[[-24.5  47.2  13.9  19.1]
 [-16.5 -37.2  25.0 -10.1]
 [ 55.1  46.9  -8.2 -10.4]
 [-14.7 -53.6   9.4  -9.7]
 [ 36.0   6.7  -3.2 -15.3]]
:
[[-24.5  47.2]
 [-16.5 -37.2]
 [ 55.1  46.9]]

[[  1.0  -4.5]
 [  3.9   0.9]
 [-11.3 -75.6]
 [  2.9  -3.1]]
:
[[  1.0  -4.5]
 [  3.9   0.9]
 [-11.3 -75.6]]

[[ 59.9  24.5]
 [ 44.0  33.3]
 [-13.1  28.5]
 [-16.6 -42.5]
 [-72.3  35.9]]
:
[[ 59.9  24.5]
 [ 44.0  33.3]
 [-13.1  28.5]]

[[ -5.7  48.6  70.1]
 [  6.0   7.0  21.4]
 [  1.8 -30.5 -45.4]
 [  1.2  23.8  33.2]
 [ 34.1  64.5 -38.1]]
:
[[ -5.7  48.6]
 [  6.0   7.0]
 [  1.8 -30.5]]

[[ 41.3   1.2  28.9]
 [  0.1   6.5 -75.7]
 [-37.3 -11.7  22.6]
 [  5.9 -24.9 -33.9]]
:
[[ 41.3   1.2]
 [  0.1   6.5]
 [-37.3 -11.7]]

[[ 47.5  28.6]
 [ 73.6  16.5]
 [ 67.6 -18.6]
 [ 62.6 -54.8]]
:
[[ 47.5  28.6]
 [ 73.6  16.5]
 [ 67.6 -18.6]]

[[26.1  3.0 65.8 57.0]
 [26.5 -6.0 65.8 57.0]
 [26.5  8.9 13.7 57.0]
 [26.5 -6.0 65.8 57.0]
 [26.5 -6.0 65.8 57.0]]
:
[[26.1  3.0]
 [26.5 -6.0]
 [26.5  8.9]]
---
[[ -6.9 -52.4 -64.1]
 [ 31.1  73.9 -19.4]
 [-13.3   5.7  45.3]
 [ 35.8  64.0  53.5]]
:
[[ 73.9 -19.4]
 [  5.7  45.3]]

[[-66.9  66.5  72.5  57.3 -54.6]
 [-62.5  21.8   5.5  -5.0  18.6]
 [-33.2  22.3  58.9  21.2 -38.8]]
:
[[21.8  5.5]
 [22.3 58.9]]

[[ 42.5  48.0 -45.7  52.0]
 [-50.9 -47.2  55.4 -52.9]
 [ -2.4 -11.1  -0.3  -0.4]]
:
[[-47.2  55.4]
 [-11.1  -0.3]]

[[  1.3  41.1  66.4 -10.3 -27.4]
 [ -7.6  -3.8   4.2  -6.4   0.2]
 [ 20.2  35.0  15.3  -6.7 -30.3]
 [-11.1  -9.4   0.7  -8.5  10.0]]
:
[[-3.8  4.2]
 [35.0 15.3]]

[[-46.2  15.2 -39.7 -45.3  27.3]
 [ 53.4 -18.5 -12.7  -4.8 -29.2]
 [  8.6   1.4  -4.9  -3.2  -1.3]
 [ 35.5 -10.3  43.0  50.2 -21.2]
 [-12.7   0.8 -60.3 -63.9   9.8]]
:
[[-18.5 -12.7]
 [  1.4  -4.9]]

[[ 32.8  10.6  -6.9  13.8]
 [ 27.4  14.4   4.7  20.8]
 [ 42.0  32.2 -40.8  73.7]]
:
[[ 14.4   4.7]
 [ 32.2 -40.8]]

[[-41.4   1.0   0.0  33.0]
 [ 59.2  74.1 -41.4 -64.1]
 [-71.3 -69.1   5.3 -75.0]]
:
[[ 74.1 -41.4]
 [-69.1   5.3]]

[[ -5.5  22.4   1.2 -23.9]
 [-11.4  21.5 -10.3 -35.0]
 [-12.1  -5.1   4.2  37.8]
 [ 18.9  10.4  68.5 -27.3]]
:
[[ 21.5 -10.3]
 [ -5.1   4.2]]
